Here is a tiny trained network, its code and every weight. The questions are about switching its units off for an input and a target symbol, where a switched-off unit gives its printed mean instead of its output.

import numpy as np


def w(rows, s, z=0):
    codes = np.array(rows[::2]) - 128.0
    scale = np.full(codes.shape[1], s)
    scale[-1] = z or s
    return codes * scale


def f(y):
    return y / 2 * (1 + np.tanh(0.7978845608 * (y + 0.044715 * y**3)))


def softmax(a):
    e = np.exp(a - a.max(-1, keepdims=True))
    return e / e.sum(-1, keepdims=True)


def log_softmax(a):
    a = a - a.max(-1, keepdims=True)
    return a - np.log(np.exp(a).sum(-1, keepdims=True))


def net(x, mask):
    ids = ['ΓΞΠΦΩαβδεζηλμ'.index(c) for c in x.split()]
    T = len(ids)
    res = E[ids] + P[:T]
    u = 0
    for l in range(2):
        q, k, v = (res @ M[l].T for M in (Q, K, V))
        z = softmax(np.where(np.tri(T) > 0, q @ k.T / 4**0.5, -1e9)) @ v
        res = res + np.where(mask[u], z, O[l][:, -1]) @ O[l][:, :-1]
        u += 1
        y = f(res @ A[l][:, :-1].T + A[l][:, -1])
        res = res + np.where(mask[u : u + 4], y, B[l][:, -1]) @ B[l][:, :-1]
        u += 4
    return log_softmax(res[-1] @ U[:, :-1].T + U[:, -1])


Q, K, V, O, A, B = {}, {}, {}, {}, {}, {}
E = w([
[130,101,192,139],'Γ',
[142,146,162,145],'Ξ',
[86,206,117,97],'Π',
[154,72,75,171],'Φ',
[108,140,123,112],'Ω',
[155,187,93,163],'α',
[162,104,189,175],'β',
[165,125,52,43],'δ',
[162,116,88,30],'ε',
[169,90,81,2],'ζ',
[163,181,73,171],'η',
[148,99,234,17],'λ',
[223,146,173,75],'μ',
],0.019)
P = w([
[168,110,130,151],'0',
[153,112,151,160],'1',
[168,97,142,161],'2',
[162,119,153,146],'3',
[148,144,162,123],'4',
[154,124,172,132],'5',
[143,162,186,109],'6',
[152,151,172,107],'7',
[152,169,179,94],'8',
[185,109,154,124],'9',
[208,98,71,147],'10',
[174,95,181,124],'11',
[202,131,1,157],'12',
[149,119,157,121],'13',
],0.01)
Q[0] = w([
[117,174,182,193],'0.h1',
[117,75,158,125],'0.h1',
[148,45,137,144],'0.h1',
[254,77,60,137],'0.h1',
],0.0089)
K[0] = w([
[152,132,129,76],'0.h1',
[143,110,146,101],'0.h1',
[176,110,109,174],'0.h1',
[246,116,107,118],'0.h1',
],0.013)
V[0] = w([
[185,192,97,150],'0.h1',
[117,178,81,149],'0.h1',
[255,34,90,147],'0.h1',
[225,153,139,101],'0.h1',
],0.009)
O[0] = w([
[102,138,105,57,170],'0.h1',
[97,146,211,191,99],'0.h1',
[108,182,142,107,254],'0.h1',
[107,250,113,122,239],'0.h1',
],0.012,0.007)
A[0] = w([
[143,117,67,105,82],'0.n1',
[112,21,65,11,49],'0.n2',
[153,190,84,2,3],'0.n3',
[106,76,199,70,242],'0.n4',
],0.0097,0.0023)
B[0] = w([
[103,112,176,193,139],'0.n1',
[79,114,200,156,149],'0.n2',
[135,39,220,136,251],'0.n3',
[218,69,56,254,140],'0.n4',
],0.0088,0.017)
Q[1] = w([
[133,142,70,87],'1.h1',
[185,157,25,32],'1.h1',
[3,72,199,182],'1.h1',
[154,189,213,49],'1.h1',
],0.0065)
K[1] = w([
[148,85,84,171],'1.h1',
[2,51,56,135],'1.h1',
[86,99,65,188],'1.h1',
[159,121,233,243],'1.h1',
],0.0083)
V[1] = w([
[255,86,30,105],'1.h1',
[76,76,188,140],'1.h1',
[59,230,24,159],'1.h1',
[127,113,49,216],'1.h1',
],0.0093)
O[1] = w([
[141,120,101,103,93],'1.h1',
[50,45,115,253,171],'1.h1',
[141,110,155,197,2],'1.h1',
[97,109,100,146,48],'1.h1',
],0.011,0.026)
A[1] = w([
[254,120,185,117,205],'1.n1',
[53,81,64,187,53],'1.n2',
[207,189,171,103,161],'1.n3',
[97,244,114,122,253],'1.n4',
],0.0099,0.0049)
B[1] = w([
[46,178,37,180,241],'1.n1',
[90,170,192,2,121],'1.n2',
[183,212,89,180,221],'1.n3',
[126,7,118,155,254],'1.n4',
],0.0065,0.0094)
U = w([
[162,119,89,99,186],'Γ',
[96,155,93,137,226],'Ξ',
[135,98,118,147,130],'Π',
[166,115,118,120,176],'Φ',
[142,89,80,121,252],'Ω',
[126,145,133,132,144],'α',
[119,152,119,115,103],'β',
[83,137,164,116,122],'δ',
[123,110,180,114,177],'ε',
[2,80,159,165,16],'ζ',
[125,127,180,151,165],'η',
[162,69,90,28,61],'λ',
[149,195,157,31,77],'μ',
],0.0089,0.0041)

Each question gives the input, a string of symbols that net reads in full, and the target symbol t.
The units are the heads (4 rows each of Q, K, V and O) and the neurons (one row each of A and B). Each row of codes is followed by its name. A weight is (code - 128) times the scale printed after its matrix; where a second scale follows, it is the last column's (O, A, B and U).
mask holds one flag per unit, layer by layer, with each layer's heads first. A switched-off unit (its flag False) gives its mean, the last column of its rows in O or B, instead of its output. The means were averaged over made-up inputs and are rounded, as every weight is.
A unit's drop is (log p(t) with every unit on - log p(t) with that unit switched off) / (log p(t) with every unit on - log p(t) with every unit switched off).
The circuit of an input: a set's keep is (log p(t) with only the set's units on - log p(t) with every unit switched off) / (log p(t) with every unit on - log p(t) with every unit switched off). Starting from all 10 units, units are removed one at a time, each time the one whose removal leaves the highest keep (on an exact tie, the one counted first), for as long as the keep stays at least 0.8.
units of the circuit, in order: the units of the circuit, biggest drop first
k most important neurons: the k neurons with the biggest drops, biggest first
top k neurons in layer l: the k neurons of layer l with the biggest drops, biggest first
drop of u: that unit's drop, to one decimal
input Φ β λ Ξ Π Γ ε Ξ Φ Γ Ξ Γ ζ, target ζ: units of the circuit, in order => (0.n2; 0.n1)
input δ ε μ ζ, target μ: units of the circuit, in order => (0.h1)
input Π Ξ α Π Ω ζ ζ ε Ξ, target ζ: units of the circuit, in order => (1.h1; 0.n2; 0.n3; 0.n1)
input η Ξ μ μ Π β, target μ: units of the circuit, in order => (0.n3; 0.h1; 1.h1)
input Φ ζ δ, target ζ: units of the circuit, in order => (0.n3; 0.n2; 1.h1)
input δ η Γ μ Γ δ, target μ: 2 most important neurons => (0.n3; 1.n4)
input μ λ Ω δ β ζ Φ ζ μ δ, target μ: units of the circuit, in order => (1.h1; 1.n4; 0.h1; 0.n3)
input Ω λ η λ Ξ, target λ: top 2 neurons in layer 0 => (0.n4; 0.n3)
input Γ Ω δ Φ η δ Φ ε Π Ξ Φ ζ ε, target ζ: units of the circuit, in order => (0.n3; 0.n2; 0.n1)
input ε Ξ μ ε, target μ: units of the circuit, in order => (1.h1; 0.n3; 0.h1; 1.n4)
input Φ ζ ε, target ζ: units of the circuit, in order => (0.n3; 0.n2; 1.h1)
input ζ β ε β Φ Φ ζ ε α, target ζ: top 3 neurons in layer 0 => (0.n3; 0.n2; 0.n1)
input Φ β ζ, target ζ: 2 most important neurons => (0.n2; 1.n1)
input Ξ Ξ Γ Ξ μ, target μ: top 2 neurons in layer 1 => (1.n4; 1.n3)
input η μ λ Φ λ μ Γ ζ λ Ω, target λ: top neuron in layer 1 => (1.n1)
input Ω ζ Ξ Π Ω Ξ Φ δ, target ζ: top 3 neurons in layer 0 => (0.n2; 0.n3; 0.n1)
input Γ Ω β λ Ξ, target λ: top 2 neurons in layer 1 => (1.n1; 1.n4)
input η α δ β ζ η α, target ζ: top 2 neurons in layer 1 => (1.n4; 1.n3)
input ε μ μ η ε μ Ω, target μ: top 2 neurons in layer 0 => (0.n2; 0.n3)
input λ Γ Γ Γ λ Ξ Ω, target λ: top 2 neurons in layer 1 => (1.n1; 1.n3)
input μ Ω ζ, target μ: 2 most important neurons => (1.n4; 0.n3)
input Ξ μ Φ η μ ε, target μ: top 2 neurons in layer 0 => (0.n3; 0.n2)
input μ α δ η μ Ξ δ Φ μ Ξ Γ, target μ: drop of 0.h1 => 0.3
input Γ Ξ μ μ Ω μ, target μ: drop of 0.n3 => 0.6
